Here is a tiny trained network, its code and every weight. The questions are about switching its units off for an input and a class, where a switched-off unit gives its printed mean instead of its output.

import numpy as np


def w(rows, s, z=0):
    codes = np.array(rows[::2]) - 128.0
    scale = np.full(codes.shape[1], s)
    scale[-1] = z or s
    return codes * scale


def f(y):
    return np.maximum(y, 0)


def log_softmax(a):
    a = a - a.max(-1, keepdims=True)
    return a - np.log(np.exp(a).sum(-1, keepdims=True))


def net(x, mask):
    res = np.array(x, float).reshape(1, 8) / 4 @ E
    y = f(res @ A[0][:, :-1].T + A[0][:, -1])
    res = res + np.where(mask, y, B[0][:, -1]) @ B[0][:, :-1]
    return log_softmax(res[-1] @ U[:, :-1].T + U[:, -1])


A, B = {}, {}
E = w([
[61,224,170,147],'x0',
[129,128,128,129],'x1',
[127,128,128,128],'x2',
[128,128,128,129],'x3',
[130,78,200,230],'x4',
[128,128,128,128],'x5',
[178,148,250,61],'x6',
[220,217,87,178],'x7',
],0.012)
A[0] = w([
[137,68,189,190,102],'neuron 0',
[116,95,85,133,104],'neuron 1',
[113,114,94,181,130],'neuron 2',
[138,131,197,196,62],'neuron 3',
[64,224,159,156,3],'neuron 4',
[169,117,160,108,123],'neuron 5',
[206,49,101,114,53],'neuron 6',
[159,136,161,116,96],'neuron 7',
[155,170,83,77,74],'neuron 8',
[174,177,114,152,94],'neuron 9',
[202,75,133,99,81],'neuron 10',
[89,142,92,138,132],'neuron 11',
[108,126,112,182,79],'neuron 12',
[191,153,216,66,90],'neuron 13',
[149,134,180,78,87],'neuron 14',
[42,224,164,157,16],'neuron 15',
[70,109,88,155,113],'neuron 16',
[208,171,128,225,121],'neuron 17',
[63,49,165,121,123],'neuron 18',
[176,113,170,226,104],'neuron 19',
[185,164,107,144,69],'neuron 20',
[89,110,184,219,53],'neuron 21',
[125,119,192,77,116],'neuron 22',
[112,111,178,209,132],'neuron 23',
[53,64,160,122,117],'neuron 24',
[36,99,116,39,131],'neuron 25',
[146,179,137,169,122],'neuron 26',
[155,137,127,134,29],'neuron 27',
[196,172,107,160,150],'neuron 28',
[130,199,108,56,82],'neuron 29',
[197,51,102,108,35],'neuron 30',
[93,164,71,9,97],'neuron 31',
[158,144,232,106,88],'neuron 32',
[188,155,116,153,102],'neuron 33',
[179,139,180,112,102],'neuron 34',
[49,169,159,139,69],'neuron 35',
[166,110,153,186,62],'neuron 36',
[197,46,87,118,22],'neuron 37',
[172,158,118,157,98],'neuron 38',
[177,136,177,116,76],'neuron 39',
[101,130,84,172,89],'neuron 40',
[70,176,154,142,31],'neuron 41',
[155,156,109,143,178],'neuron 42',
[101,99,73,174,46],'neuron 43',
[63,148,79,156,133],'neuron 44',
[204,168,108,146,109],'neuron 45',
[105,126,76,152,71],'neuron 46',
[92,76,140,114,75],'neuron 47',
],0.015,0.0048)
B[0] = w([
[139,148,82,51,230],'neuron 0',
[98,132,122,166,168],'neuron 1',
[95,96,83,144,183],'neuron 2',
[130,144,93,102,211],'neuron 3',
[170,188,152,172,208],'neuron 4',
[112,118,110,143,178],'neuron 5',
[187,250,152,169,201],'neuron 6',
[85,106,108,173,169],'neuron 7',
[136,163,78,58,188],'neuron 8',
[131,80,153,115,187],'neuron 9',
[125,183,136,170,191],'neuron 10',
[114,123,126,134,171],'neuron 11',
[103,145,101,144,167],'neuron 12',
[81,92,97,150,248],'neuron 13',
[99,101,91,156,194],'neuron 14',
[164,204,154,165,218],'neuron 15',
[92,101,120,154,186],'neuron 16',
[126,87,160,105,237],'neuron 17',
[132,89,197,99,224],'neuron 18',
[152,153,88,76,229],'neuron 19',
[148,71,173,107,180],'neuron 20',
[144,138,92,82,220],'neuron 21',
[96,96,122,183,204],'neuron 22',
[158,144,85,81,221],'neuron 23',
[162,71,175,108,216],'neuron 24',
[153,80,170,93,216],'neuron 25',
[141,132,160,117,187],'neuron 26',
[153,99,143,143,138],'neuron 27',
[129,77,187,126,208],'neuron 28',
[136,153,90,106,205],'neuron 29',
[171,183,148,160,193],'neuron 30',
[132,144,90,59,227],'neuron 31',
[105,106,88,170,239],'neuron 32',
[124,87,165,109,183],'neuron 33',
[76,106,95,163,197],'neuron 34',
[163,163,161,145,188],'neuron 35',
[134,150,99,95,184],'neuron 36',
[168,202,147,184,197],'neuron 37',
[126,88,173,123,176],'neuron 38',
[65,117,116,146,189],'neuron 39',
[83,100,111,169,179],'neuron 40',
[157,187,158,163,175],'neuron 41',
[117,87,143,116,177],'neuron 42',
[89,98,104,152,186],'neuron 43',
[87,111,113,163,196],'neuron 44',
[122,63,170,104,200],'neuron 45',
[84,98,105,145,172],'neuron 46',
[125,100,163,110,177],'neuron 47',
],0.012,0.015)
U = w([
[165,63,245,87,105],'0',
[91,97,78,202,87],'1',
[200,212,187,184,246],'2',
[176,147,65,20,65],'3',
],0.012,0.011)

Each question gives the input, the list of numbers given to net, and the class t.
The units are the neurons (one row each of A and B). Each row of codes is followed by its name. A weight is (code - 128) times the scale printed after its matrix; where a second scale follows, it is the last column's (A, B and U).
mask holds one flag per neuron, in row order. A switched-off neuron (its flag False) gives its mean, the last column of its row in B, instead of its output. The means were averaged over made-up inputs and are rounded, as every weight is.
A unit's drop is (log p(t) with every unit on - log p(t) with that unit switched off) / (log p(t) with every unit on - log p(t) with every unit switched off).
The circuit of an input: a set's keep is (log p(t) with only the set's units on - log p(t) with every unit switched off) / (log p(t) with every unit on - log p(t) with every unit switched off). Starting from the 12 units with the biggest drops (on a tie, the unit counted first), units are removed one at a time, each time the one whose removal leaves the highest keep (on an exact tie, the one counted first), for as long as the keep stays at least 0.8.
circuit, biggest first: the units of the circuit, biggest drop first
unit that matters most: the unit with the biggest drop
k most important neurons: the k neurons with the biggest drops, biggest first
drop of u: that unit's drop, to one decimal
input [2,6,5,-5,-7,-6,1,-8], class 0: unit that matters most -> neuron 25
input [-6,-3,6,3,-5,-6,-5,6], class 0: circuit, biggest first -> [neuron 45; neuron 28]
input [-5,6,-1,-5,-5,-2,-2,-3], class 2: circuit, biggest first -> [neuron 37; neuron 6]
input [3,8,4,-5,4,4,1,3], class 3: circuit, biggest first -> [neuron 19; neuron 23]
input [-5,-4,1,5,1,5,-1,-4], class 2: circuit, biggest first -> [neuron 6; neuron 37]
input [-5,2,-4,-8,5,2,0,5], class 0: 4 most important neurons -> [neuron 17; neuron 45; neuron 28; neuron 15]
input [7,2,7,-7,3,2,0,-6], class 2: 4 most important neurons -> [neuron 15; neuron 4; neuron 41; neuron 35]
input [-2,2,-7,-4,8,6,8,-7], class 1: 3 most important neurons -> [neuron 22; neuron 32; neuron 13]
input [-8,-6,2,-7,1,-8,-7,-2], class 2: 4 most important neurons -> [neuron 6; neuron 37; neuron 30; neuron 13]
input [0,-8,-5,5,-3,1,8,8], class 0: 4 most important neurons -> [neuron 45; neuron 28; neuron 20; neuron 33]
input [-2,0,-2,-4,-1,6,-7,-8], class 0: 3 most important neurons -> [neuron 25; neuron 18; neuron 24]
input [-3,3,5,1,0,-6,3,1], class 1: 2 most important neurons -> [neuron 15; neuron 4]
input [-8,0,8,4,4,5,-5,6], class 2: 2 most important neurons -> [neuron 6; neuron 37]
input [6,4,-6,-5,-6,-2,6,-1], class 1: unit that matters most -> neuron 13
input [0,8,-5,7,6,-1,-1,6], class 0: 2 most important neurons -> [neuron 17; neuron 28]
input [7,-7,-3,8,0,-5,-3,-5], class 2: drop of neuron 15 -> 0.2
input [0,6,2,8,8,0,6,-6], class 3: drop of neuron 0 -> 0.3
input [3,6,5,6,-4,-7,6,5], class 1: drop of neuron 24 -> 0.1
input [-8,-2,8,-3,-3,7,-6,0], class 2: drop of neuron 6 -> 0.5
input [-2,6,6,-7,8,8,-1,6], class 3: unit that matters most -> neuron 19
